B =
153,126,112,113,129,157
116,135,126,141,122,150
110,124,149,105,116,142
B[0,0] => 153
B[2,0] => 110
B[0,3] => 113
B[0,5] => 157

W =
133  127  126  123  112  131  111  113  121  129  123  152
138  115  114  136  149  142  139  122  126  133  125  122
133  136  142  141  144  120  143  123  129  109  127  148
141  114  120  121  145  137  140  116  124  115  125  149
138  133  114  115  115  135  118  121  134  113  135  120
133  130  142  133  111  131  122  137  139  123  140  116
116  132  144  110  133  118  134  119  117  130  118  128
125  138  109  138  127  112  135  140  131  121  129  135
W[0][0]: 133
W[1][11]: 122
W[3][3]: 121
W[:, 7]: [113, 122, 123, 116, 121, 137, 119, 140]
W[:, 3]: [123, 136, 141, 121, 115, 133, 110, 138]
W[1][5]: 142
W[5][2]: 142
W[7][1]: 138
W[7][11]: 135
W[3][6]: 140
W[2][2]: 142
W[1]: [138, 115, 114, 136, 149, 142, 139, 122, 126, 133, 125, 122]
W[1][9]: 133
W[1][8]: 126
W[6][4]: 133
W[1][0]: 138
W[:, 6]: [111, 139, 143, 140, 118, 122, 134, 135]
W[2][3]: 141
W[7][0]: 125
W[6]: [116, 132, 144, 110, 133, 118, 134, 119, 117, 130, 118, 128]
W[5]: [133, 130, 142, 133, 111, 131, 122, 137, 139, 123, 140, 116]
W[0][8]: 121
W[2][4]: 144
W[:, 9]: [129, 133, 109, 115, 113, 123, 130, 121]
W[4][5]: 135
W[:, 4]: [112, 149, 144, 145, 115, 111, 133, 127]
W[4][10]: 135
W[4][2]: 114
W[:, 11]: [152, 122, 148, 149, 120, 116, 128, 135]
W[:, 0]: [133, 138, 133, 141, 138, 133, 116, 125]
W[6][2]: 144

x =
[[148 118 137 122 125 128 136 121 132 142 128 129 136]
 [141 123 139 123 123 128 136 121 132 134 130 129 136]
 [143 118 135 123 126 129 136 123 132 139 128 130 136]
 [141 120 140 122 123 126 136 124 132 139 130 129 135]
 [141 121 139 122 125 128 138 126 134 142 128 130 135]
 [144 118 139 122 123 129 136 121 132 144 128 130 138]
 [144 120 137 122 126 126 138 121 132 137 128 130 135]
 [138 123 139 122 126 129 136 123 136 134 128 129 136]
 [141 118 139 123 123 128 138 121 132 140 128 130 135]
 [141 131 142 122 123 129 139 123 137 139 128 129 135]
 [139 120 135 127 125 129 136 121 132 139 130 130 138]
 [146 121 137 123 125 126 138 121 134 137 131 129 136]
 [144 121 137 122 125 126 136 124 134 150 130 130 135]
 [143 120 137 122 126 128 136 123 132 139 130 129 136]
 [139 118 137 123 128 134 136 121 132 134 128 129 135]]
Indices start at 0.
(0, 0) => 148
(7, 12) => 136
(11, 10) => 131
(7, 4) => 126
(3, 7) => 124
(8, 11) => 130
(11, 7) => 121
(10, 4) => 125
(10, 12) => 138
(4, 0) => 141
(3, 8) => 132
(6, 1) => 120
(0, 7) => 121
(13, 12) => 136
(12, 3) => 122
(6, 6) => 138
(3, 11) => 129
(4, 5) => 128
(9, 7) => 123
(7, 6) => 136
(8, 5) => 128
(14, 9) => 134
(14, 7) => 121
(0, 11) => 129
(12, 4) => 125
(11, 4) => 125
(11, 5) => 126
(10, 0) => 139
(12, 9) => 150
(13, 5) => 128
(8, 6) => 138
(3, 10) => 130
(13, 10) => 130
(13, 3) => 122
(9, 0) => 141
(9, 3) => 122
(8, 4) => 123
(2, 6) => 136

data =
[[118, 116, 133, 128],
 [109, 117, 122, 121],
 [126, 124, 136, 123],
 [102, 114, 113, 126]]
Rows and columns are counted from 0.
row 0 col 0 => 118
row 1 col 2 => 122
row 2 col 2 => 136
row 1 col 3 => 121
row 0 col 2 => 133
row 3 col 0 => 102
row 2 col 3 => 123
